Here is a tiny trained network, its code and every weight. The questions are about switching its units off for an input and a class, where a switched-off unit gives its printed mean instead of its output.

import numpy as np


def w(rows, s, z=0):
    codes = np.array(rows[::2]) - 128.0
    scale = np.full(codes.shape[1], s)
    scale[-1] = z or s
    return codes * scale


def f(y):
    return np.maximum(y, 0)


def log_softmax(a):
    a = a - a.max(-1, keepdims=True)
    return a - np.log(np.exp(a).sum(-1, keepdims=True))


def net(x, mask):
    res = np.array(x, float).reshape(1, 6) / 4 @ E
    y = f(res @ A[0][:, :-1].T + A[0][:, -1])
    res = res + np.where(mask, y, B[0][:, -1]) @ B[0][:, :-1]
    return log_softmax(res[-1] @ U[:, :-1].T + U[:, -1])


A, B = {}, {}
E = w([
[224,92,132,254,91,173],'x0',
[127,103,227,136,126,120],'x1',
[166,206,173,122,203,109],'x2',
[96,144,169,128,108,228],'x3',
[103,120,69,138,209,201],'x4',
[190,115,81,65,37,136],'x5',
],0.0083)
A[0] = w([
[67,184,124,124,145,99,3],'N1',
[68,124,109,138,173,215,113],'N2',
[188,188,46,141,128,158,60],'N3',
[112,125,115,119,153,191,51],'N4',
[135,158,31,84,50,113,132],'N5',
[157,162,128,207,141,67,48],'N6',
[115,120,154,189,67,116,38],'N7',
[143,161,133,164,216,80,77],'N8',
[164,218,249,54,71,163,67],'N9',
[107,73,177,118,140,105,62],'N10',
[88,138,98,119,67,110,32],'N11',
[137,78,137,109,156,127,79],'N12',
[119,103,102,107,108,96,86],'N13',
[133,173,148,228,36,149,52],'N14',
[155,97,123,131,140,123,113],'N15',
[168,77,182,193,102,101,124],'N16',
[106,148,118,107,158,131,120],'N17',
[131,95,155,109,176,101,128],'N18',
[41,224,121,119,159,112,18],'N19',
[132,150,141,135,170,87,102],'N20',
[93,129,126,87,118,113,187],'N21',
[87,152,113,131,147,247,49],'N22',
[148,49,147,118,148,106,30],'N23',
[102,78,134,81,168,115,108],'N24',
[71,131,101,87,71,88,43],'N25',
],0.016,0.004)
B[0] = w([
[116,175,125,150,91,46,173],'N1',
[169,67,152,236,143,96,210],'N2',
[254,162,126,119,137,205,201],'N3',
[153,86,155,177,141,118,166],'N4',
[212,87,24,46,129,160,251],'N5',
[44,127,69,148,203,173,187],'N6',
[97,129,169,125,53,174,174],'N7',
[75,187,76,178,195,106,201],'N8',
[135,128,252,5,237,110,217],'N9',
[210,163,117,67,83,119,164],'N10',
[89,89,67,125,133,123,176],'N11',
[118,152,133,142,101,137,138],'N12',
[111,106,85,98,108,124,174],'N13',
[61,94,175,139,87,245,205],'N14',
[117,158,125,149,115,139,150],'N15',
[49,157,158,132,68,206,212],'N16',
[156,120,148,147,78,108,169],'N17',
[153,191,99,126,125,119,169],'N18',
[163,194,143,147,39,20,205],'N19',
[112,176,105,133,166,101,172],'N20',
[119,110,145,111,94,73,193],'N21',
[135,49,159,226,187,121,202],'N22',
[126,181,107,86,89,149,148],'N23',
[114,163,138,121,39,131,181],'N24',
[56,52,92,132,140,88,204],'N25',
],0.026,0.013)
U = w([
[86,175,85,137,207,141,139],'0',
[71,89,157,94,101,211,105],'1',
[152,45,147,176,165,128,200],'2',
[113,153,131,96,95,40,4],'3',
[213,91,64,69,134,181,99],'4',
[108,2,54,24,99,92,95],'5',
[105,148,113,65,64,143,246],'6',
[109,93,198,21,170,82,152],'7',
],0.0071,0.0031)

Each question gives the input, the list of numbers given to net, and the class t.
The units are the neurons (one row each of A and B). Each row of codes is followed by its name. A weight is (code - 128) times the scale printed after its matrix; where a second scale follows, it is the last column's (A, B and U).
mask holds one flag per neuron, in row order. A switched-off neuron (its flag False) gives its mean, the last column of its row in B, instead of its output. The means were averaged over made-up inputs and are rounded, as every weight is.
A unit's drop is (log p(t) with every unit on - log p(t) with that unit switched off) / (log p(t) with every unit on - log p(t) with every unit switched off).
The circuit of an input: a set's keep is (log p(t) with only the set's units on - log p(t) with every unit switched off) / (log p(t) with every unit on - log p(t) with every unit switched off). Starting from the 12 units with the biggest drops (on a tie, the unit counted first), units are removed one at a time, each time the one whose removal leaves the highest keep (on an exact tie, the one counted first), for as long as the keep stays at least 0.8.
units of the circuit, in order: the units of the circuit, biggest drop first
top k neurons: the k neurons with the biggest drops, biggest first
drop of u: that unit's drop, to one decimal
input [7,-3,5,-2,6,-6], class 0: units of the circuit, in order : [N8]
input [-6,8,7,2,-5,-7], class 3: top 3 neurons : [N19 N1 N8]
input [-1,-8,1,6,-5,0], class 4: top 3 neurons : [N5 N13 N3]
input [2,-4,2,-1,5,1], class 2: units of the circuit, in order : [N22 N2]
input [-4,-2,-1,-3,3,0], class 3: units of the circuit, in order : [N19 N14]
input [1,3,-8,-5,5,-4], class 6: units of the circuit, in order : [N22 N25]
input [2,6,7,-4,-2,3], class 7: top 2 neurons : [N9 N3]
input [-8,-3,-3,6,4,1], class 2: top 2 neurons : [N22 N2]
input [-2,-8,7,0,-5,2], class 4: top 2 neurons : [N5 N3]
input [-2,4,5,-6,1,-4], class 0: top 3 neurons : [N8 N6 N20]
input [-1,-2,-5,-1,-4,-6], class 3: top 2 neurons : [N5 N14]
input [7,7,4,1,6,-5], class 0: top 3 neurons : [N8 N6 N16]
input [7,5,7,-5,-4,-4], class 0: top 3 neurons : [N8 N6 N20]
input [-3,-1,-1,-8,-4,-8], class 3: units of the circuit, in order : [N19]
input [-5,-6,3,3,2,2], class 3: top 2 neurons : [N19 N1]
input [-8,-6,6,6,7,7], class 2: drop of N22 : 0.7
input [7,-7,-4,2,-3,0], class 1: drop of N9 : 0.0
input [-2,6,6,-4,-5,5], class 7: drop of N9 : 0.1
